Below are the code and all the weights of a small trained network. Each question names an input and a target symbol and asks about switching units off, where a switched-off unit gives its printed mean instead of its output.

import numpy as np


def w(rows, s, z=0):
    codes = np.array(rows[::2]) - 128.0
    scale = np.full(codes.shape[1], s)
    scale[-1] = z or s
    return codes * scale


def norm(h):
    return h / np.sqrt((h * h).mean(-1, keepdims=True) + 1e-5)


def f(y):
    return y / 2 * (1 + np.tanh(0.7978845608 * (y + 0.044715 * y**3)))


def softmax(a):
    e = np.exp(a - a.max(-1, keepdims=True))
    return e / e.sum(-1, keepdims=True)


def log_softmax(a):
    a = a - a.max(-1, keepdims=True)
    return a - np.log(np.exp(a).sum(-1, keepdims=True))


def net(x, mask):
    ids = ['αβδεζηθλμξπστφψω'.index(c) for c in x.split()]
    T = len(ids)
    res = E[ids] + P[:T]
    u = 0
    for l in range(3):
        r = norm(res)
        for j in range(3):
            rows = slice(3 * j, 3 * j + 3)
            q, k, v = (r @ M[l][rows].T for M in (Q, K, V))
            z = softmax(np.where(np.tri(T) > 0, q @ k.T / 3**0.5, -1e9)) @ v
            o = O[l][rows]
            res = res + np.where(mask[u + j], z, o[:, -1]) @ o[:, :-1]
        u += 3
        y = f(norm(res) @ A[l][:, :-1].T + A[l][:, -1])
        res = res + np.where(mask[u : u + 4], y, B[l][:, -1]) @ B[l][:, :-1]
        u += 4
    return log_softmax(norm(res)[-1] @ U[:, :-1].T + U[:, -1])


Q, K, V, O, A, B = {}, {}, {}, {}, {}, {}
E = w([
[230,180,41],'α',
[132,84,115],'β',
[131,84,115],'δ',
[121,155,120],'ε',
[122,155,120],'ζ',
[112,147,116],'η',
[115,149,118],'θ',
[116,149,118],'λ',
[126,157,121],'μ',
[136,84,115],'ξ',
[168,140,146],'π',
[72,100,159],'σ',
[130,254,129],'τ',
[71,97,161],'φ',
[169,200,119],'ψ',
[183,192,113],'ω',
],0.027)
P = w([
[131,239,182],'0',
[142,231,126],'1',
[157,221,99],'2',
[180,221,82],'3',
[189,216,59],'4',
[196,213,32],'5',
[203,223,23],'6',
[222,233,2],'7',
],0.0054)
Q[0] = w([
[126,122,251],'L0H1',
[155,128,232],'L0H1',
[83,118,170],'L0H1',
[129,123,151],'L0H2',
[124,144,125],'L0H2',
[128,132,161],'L0H2',
[155,138,88],'L0H3',
[143,132,148],'L0H3',
[153,138,87],'L0H3',
],0.032)
K[0] = w([
[4,69,231],'L0H1',
[43,134,204],'L0H1',
[73,28,167],'L0H1',
[144,115,152],'L0H2',
[143,140,115],'L0H2',
[173,120,163],'L0H2',
[170,177,102],'L0H3',
[112,126,115],'L0H3',
[172,175,106],'L0H3',
],0.024)
V[0] = w([
[119,129,126],'L0H1',
[87,130,108],'L0H1',
[74,130,101],'L0H1',
[110,127,170],'L0H2',
[107,127,180],'L0H2',
[132,128,127],'L0H2',
[126,162,159],'L0H3',
[85,77,164],'L0H3',
[154,41,10],'L0H3',
],0.014)
O[0] = w([
[121,129,122,123],'L0H1',
[92,138,105,106],'L0H1',
[77,142,96,99],'L0H1',
[102,121,159,108],'L0H2',
[98,120,166,104],'L0H2',
[132,129,120,131],'L0H2',
[122,128,182,179],'L0H3',
[44,117,4,2],'L0H3',
[173,133,5,20],'L0H3',
],0.013,0.0099)
A[0] = w([
[128,89,136,92],'L0N1',
[142,53,67,2],'L0N2',
[145,4,146,107],'L0N3',
[135,113,95,51],'L0N4',
],0.025,0.0075)
B[0] = w([
[128,171,120,2],'L0N1',
[134,57,87,134],'L0N2',
[110,254,130,152],'L0N3',
[154,206,204,51],'L0N4',
],0.0091,0.00088)
Q[1] = w([
[136,154,156],'L1H1',
[127,105,142],'L1H1',
[128,29,171],'L1H1',
[95,4,101],'L1H2',
[156,156,95],'L1H2',
[126,214,182],'L1H2',
[81,130,130],'L1H3',
[162,191,195],'L1H3',
[94,189,165],'L1H3',
],0.039)
K[1] = w([
[181,99,56],'L1H1',
[131,146,108],'L1H1',
[119,252,55],'L1H1',
[28,48,99],'L1H2',
[155,145,193],'L1H2',
[196,190,105],'L1H2',
[133,89,138],'L1H3',
[237,220,120],'L1H3',
[187,112,152],'L1H3',
],0.03)
V[1] = w([
[75,113,133],'L1H1',
[162,92,137],'L1H1',
[152,35,151],'L1H1',
[120,69,138],'L1H2',
[154,2,155],'L1H2',
[94,86,130],'L1H2',
[139,110,105],'L1H3',
[96,196,172],'L1H3',
[124,143,129],'L1H3',
],0.039)
O[1] = w([
[105,134,84,65],'L1H1',
[156,95,147,161],'L1H1',
[167,65,126,136],'L1H1',
[180,94,111,73],'L1H2',
[253,54,137,91],'L1H2',
[153,105,79,33],'L1H2',
[164,132,116,73],'L1H3',
[58,106,159,253],'L1H3',
[128,120,131,140],'L1H3',
],0.037,0.017)
A[1] = w([
[55,105,46,95],'L1N1',
[197,228,136,3],'L1N2',
[125,178,102,119],'L1N3',
[86,4,91,139],'L1N4',
],0.027,0.0028)
B[1] = w([
[254,168,43,220],'L1N1',
[246,137,67,253],'L1N2',
[97,160,124,144],'L1N3',
[76,253,110,242],'L1N4',
],0.028,0.0038)
Q[2] = w([
[112,1,81],'L2H1',
[150,198,77],'L2H1',
[147,219,124],'L2H1',
[66,108,62],'L2H2',
[162,171,152],'L2H2',
[166,55,215],'L2H2',
[184,209,150],'L2H3',
[156,116,150],'L2H3',
[178,221,201],'L2H3',
],0.036)
K[2] = w([
[104,48,32],'L2H1',
[190,196,120],'L2H1',
[165,192,168],'L2H1',
[46,116,144],'L2H2',
[173,113,133],'L2H2',
[136,186,65],'L2H2',
[178,147,176],'L2H3',
[106,112,124],'L2H3',
[169,253,196],'L2H3',
],0.038)
V[2] = w([
[127,5,156],'L2H1',
[32,156,233],'L2H1',
[142,126,114],'L2H1',
[147,135,107],'L2H2',
[129,49,100],'L2H2',
[144,196,153],'L2H2',
[244,246,133],'L2H3',
[109,112,85],'L2H3',
[155,159,96],'L2H3',
],0.02)
O[2] = w([
[121,154,56,125],'L2H1',
[251,129,54,251],'L2H1',
[109,125,144,112],'L2H1',
[110,90,156,115],'L2H2',
[140,95,179,92],'L2H2',
[116,129,92,155],'L2H2',
[158,250,48,124],'L2H3',
[132,88,112,100],'L2H3',
[145,148,80,105],'L2H3',
],0.021,0.027)
A[2] = w([
[3,75,109,6],'L2N1',
[149,167,68,245],'L2N2',
[15,126,135,170],'L2N3',
[196,50,131,137],'L2N4',
],0.026,0.013)
B[2] = w([
[199,254,95,163],'L2N1',
[77,46,93,228],'L2N2',
[112,75,125,245],'L2N3',
[156,130,58,226],'L2N4',
],0.046,0.012)
U = w([
[100,221,50,130],'α',
[141,197,124,158],'β',
[159,184,130,145],'δ',
[49,82,46,88],'ε',
[119,129,133,11],'ζ',
[251,76,124,170],'η',
[13,173,164,231],'θ',
[116,45,150,207],'λ',
[120,110,111,2],'μ',
[127,98,125,79],'ξ',
[95,110,191,147],'π',
[115,79,134,65],'σ',
[172,190,249,87],'τ',
[118,83,135,63],'φ',
[117,103,95,9],'ψ',
[68,70,47,65],'ω',
],0.017,0.0054)

Each question gives the input, a string of symbols that net reads in full, and the target symbol t.
The units are the heads (3 rows each of Q, K, V and O) and the neurons (one row each of A and B). Each row of codes is followed by its name. A weight is (code - 128) times the scale printed after its matrix; where a second scale follows, it is the last column's (O, A, B and U).
mask holds one flag per unit, layer by layer, with each layer's heads first. A switched-off unit (its flag False) gives its mean, the last column of its rows in O or B, instead of its output. The means were averaged over made-up inputs and are rounded, as every weight is.
A unit's drop is (log p(t) with every unit on - log p(t) with that unit switched off) / (log p(t) with every unit on - log p(t) with every unit switched off).
The circuit of an input: a set's keep is (log p(t) with only the set's units on - log p(t) with every unit switched off) / (log p(t) with every unit on - log p(t) with every unit switched off). Starting from the 12 units with the biggest drops (on a tie, the unit counted first), units are removed one at a time, each time the one whose removal leaves the highest keep (on an exact tie, the one counted first), for as long as the keep stays at least 0.8.
circuit, biggest first: the units of the circuit, biggest drop first
top k neurons: the k neurons with the biggest drops, biggest first
top k neurons in layer l: the k neurons of layer l with the biggest drops, biggest first
which heads matter: for each layer, one digit per head in row order, 1 if its drop is at least 0.15 and else 0, layers parted by /
input π π π μ τ π δ λ, target η: top 4 neurons => L1N4, L2N2, L2N4, L2N3
input π λ ω ζ, target τ: top 2 neurons in layer 2 => L2N2, L2N3
input μ α π π μ α, target η: which heads matter => 001 / 010 / 000
input λ φ π π β, target η: which heads matter => 000 / 111 / 100
input ε τ θ π λ μ, target η: top 2 neurons => L0N3, L2N2
input π ζ τ π π, target θ: which heads matter => 000 / 010 / 000
input ζ μ θ μ ε, target λ: top neuron => L0N3
input ε τ α π, target α: circuit, biggest first => L1H3, L2H2, L1H2
input τ θ π π η μ δ, target λ: which heads matter => 001 / 001 / 101
input μ α σ, target α: top 2 neurons => L1N4, L1N1
input σ π π π, target η: top 2 neurons => L2N2, L0N3
input α τ μ φ, target α: circuit, biggest first => L2H3, L1H3
input θ π μ ε, target η: which heads matter => 000 / 010 / 100
input μ α ζ π, target α: circuit, biggest first => L1H3, L0H3, L1H2
input π π λ α β, target α: top neuron => L2N2
input η π ξ π, target η: which heads matter => 000 / 010 / 101
input σ μ ε π α ζ δ, target α: top 2 neurons => L2N2, L1N2
input μ η μ β π ω, target τ: which heads matter => 000 / 010 / 000
input π μ π λ, target η: which heads matter => 000 / 010 / 000
input π τ ξ π π μ π ζ, target η: which heads matter => 000 / 000 / 000
input ε π μ α π μ α, target η: top 2 neurons => L1N2, L0N3
input β π π β, target η: which heads matter => 000 / 011 / 000
input α π π σ, target α: top 2 neurons => L1N1, L1N4
input ζ π θ, target η: which heads matter => 000 / 010 / 000
